Here is a tiny trained network, its code and every weight. The questions are about switching its units off for an input and a class, where a switched-off unit gives its printed mean instead of its output.

import numpy as np


def w(rows, s, z=0):
    codes = np.array(rows[::2]) - 128.0
    scale = np.full(codes.shape[1], s)
    scale[-1] = z or s
    return codes * scale


def norm(h):
    return h / np.sqrt((h * h).mean(-1, keepdims=True) + 1e-5)


def f(y):
    return y / 2 * (1 + np.tanh(0.7978845608 * (y + 0.044715 * y**3)))


def log_softmax(a):
    a = a - a.max(-1, keepdims=True)
    return a - np.log(np.exp(a).sum(-1, keepdims=True))


def net(x, mask):
    res = np.array(x, float).reshape(1, 3) / 4 @ E
    u = 0
    for l in range(2):
        y = f(norm(res) @ A[l][:, :-1].T + A[l][:, -1])
        res = res + np.where(mask[u : u + 16], y, B[l][:, -1]) @ B[l][:, :-1]
        u += 16
    return log_softmax(norm(res)[-1] @ U[:, :-1].T + U[:, -1])


A, B = {}, {}
E = w([
[227,219,233,84,155],'x0',
[130,142,131,112,3],'x1',
[96,175,134,193,108],'x2',
],0.0074)
A[0] = w([
[204,53,75,17,134,19],'L0N0',
[152,99,102,17,132,79],'L0N1',
[136,99,143,72,148,13],'L0N2',
[143,133,131,80,58,84],'L0N3',
[203,186,146,129,134,110],'L0N4',
[151,95,152,153,63,46],'L0N5',
[106,209,108,179,92,114],'L0N6',
[110,83,157,141,77,45],'L0N7',
[145,43,124,45,135,56],'L0N8',
[131,105,139,7,103,86],'L0N9',
[87,111,47,128,98,171],'L0N10',
[105,134,140,73,55,4],'L0N11',
[103,93,155,154,189,121],'L0N12',
[152,98,82,156,177,68],'L0N13',
[114,112,112,126,123,24],'L0N14',
[160,137,125,115,204,22],'L0N15',
],0.011,0.004)
B[0] = w([
[34,254,8,217,106,215],'L0N0',
[40,225,137,165,56,192],'L0N1',
[168,172,155,232,61,131],'L0N2',
[231,39,95,81,201,192],'L0N3',
[38,58,177,43,85,243],'L0N4',
[242,132,43,29,119,145],'L0N5',
[79,230,27,163,183,184],'L0N6',
[216,65,206,122,124,138],'L0N7',
[22,188,93,196,124,188],'L0N8',
[162,217,75,129,166,202],'L0N9',
[65,124,192,44,123,253],'L0N10',
[229,91,31,137,144,163],'L0N11',
[219,159,48,54,112,183],'L0N12',
[235,37,118,60,176,161],'L0N13',
[174,65,200,110,133,112],'L0N14',
[246,23,37,123,172,175],'L0N15',
],0.0051,0.005)
A[1] = w([
[104,69,117,165,100,50],'L1N0',
[174,127,94,148,104,107],'L1N1',
[174,142,121,142,5,115],'L1N2',
[119,153,134,164,233,93],'L1N3',
[167,193,166,87,144,42],'L1N4',
[117,175,139,237,126,132],'L1N5',
[82,122,152,71,110,185],'L1N6',
[88,67,79,156,110,76],'L1N7',
[153,205,128,94,134,154],'L1N8',
[100,132,100,64,125,212],'L1N9',
[143,154,81,100,104,177],'L1N10',
[145,137,125,121,81,12],'L1N11',
[165,104,97,171,107,143],'L1N12',
[142,146,141,143,130,21],'L1N13',
[159,156,193,151,137,59],'L1N14',
[86,75,93,139,125,2],'L1N15',
],0.014,0.0045)
B[1] = w([
[163,47,167,142,102,142],'L1N0',
[180,60,219,94,215,141],'L1N1',
[213,30,3,213,175,202],'L1N2',
[203,120,41,181,88,190],'L1N3',
[50,28,154,175,77,203],'L1N4',
[66,245,55,212,44,164],'L1N5',
[158,184,125,59,177,212],'L1N6',
[112,38,201,150,57,191],'L1N7',
[23,91,159,107,90,238],'L1N8',
[134,220,156,159,167,255],'L1N9',
[151,198,143,165,195,217],'L1N10',
[90,18,158,183,185,125],'L1N11',
[239,96,172,73,189,135],'L1N12',
[58,46,71,230,175,111],'L1N13',
[144,3,121,144,70,144],'L1N14',
[148,87,211,123,66,161],'L1N15',
],0.0079,0.0071)
U = w([
[44,12,247,46,68,216],'0',
[226,44,38,162,205,250],'1',
[43,188,54,196,83,161],'2',
[132,226,131,59,200,43],'3',
],0.012,0.002)

Each question gives the input, the list of numbers given to net, and the class t.
The units are the neurons (one row each of A and B). Each row of codes is followed by its name. A weight is (code - 128) times the scale printed after its matrix; where a second scale follows, it is the last column's (A, B and U).
mask holds one flag per neuron, layer by layer. A switched-off neuron (its flag False) gives its mean, the last column of its row in B, instead of its output. The means were averaged over made-up inputs and are rounded, as every weight is.
A unit's drop is (log p(t) with every unit on - log p(t) with that unit switched off) / (log p(t) with every unit on - log p(t) with every unit switched off).
The circuit of an input: a set's keep is (log p(t) with only the set's units on - log p(t) with every unit switched off) / (log p(t) with every unit on - log p(t) with every unit switched off). Starting from the 12 units with the biggest drops (on a tie, the unit counted first), units are removed one at a time, each time the one whose removal leaves the highest keep (on an exact tie, the one counted first), for as long as the keep stays at least 0.8.
units of the circuit, in order: the units of the circuit, biggest drop first
k most important neurons: the k neurons with the biggest drops, biggest first
top k neurons in layer l: the k neurons of layer l with the biggest drops, biggest first
drop when u is switched off: that unit's drop, to one decimal
input [4,-5,5], class 1: units of the circuit, in order : [L1N3]
input [2,0,0], class 3: units of the circuit, in order : [L0N4 L1N6]
input [8,6,-6], class 0: 2 most important neurons : [L1N4 L1N8]
input [2,3,0], class 3: 3 most important neurons : [L0N3 L0N4 L0N2]
input [2,-6,-7], class 2: top 2 neurons in layer 0 : [L0N0 L0N1]
input [-5,3,-8], class 2: 2 most important neurons : [L0N0 L0N8]
input [4,-8,8], class 1: 2 most important neurons : [L1N3 L0N15]
input [1,1,2], class 3: top 2 neurons in layer 0 : [L0N4 L0N0]
input [3,4,-4], class 1: 4 most important neurons : [L1N2 L0N10 L0N3 L0N11]
input [-3,3,2], class 3: 3 most important neurons : [L0N10 L1N6 L0N5]
input [-4,-1,-1], class 0: 2 most important neurons : [L0N9 L1N7]
input [-2,3,-3], class 3: top 3 neurons in layer 0 : [L0N10 L0N3 L0N5]
input [6,-6,0], class 0: top 2 neurons in layer 1 : [L1N2 L1N4]
input [6,-6,-7], class 2: 2 most important neurons : [L0N0 L1N3]
input [3,6,-8], class 2: units of the circuit, in order : [L0N0]
input [-4,5,-5], class 1: top 4 neurons in layer 1 : [L1N2 L1N8 L1N5 L1N7]
input [6,0,-7], class 2: 2 most important neurons : [L0N0 L0N1]
input [5,5,0], class 0: 2 most important neurons : [L1N4 L1N8]
input [-7,8,8], class 1: top 2 neurons in layer 1 : [L1N2 L1N8]
input [4,6,1], class 1: top neuron in layer 1 : [L1N2]
input [-5,1,-8], class 2: top 2 neurons in layer 0 : [L0N0 L0N8]
input [5,-1,-7], class 2: drop when L0N0 is switched off : 0.4
input [3,7,3], class 1: drop when L1N2 is switched off : 0.1
input [5,6,-8], class 2: drop when L0N15 is switched off : 0.2
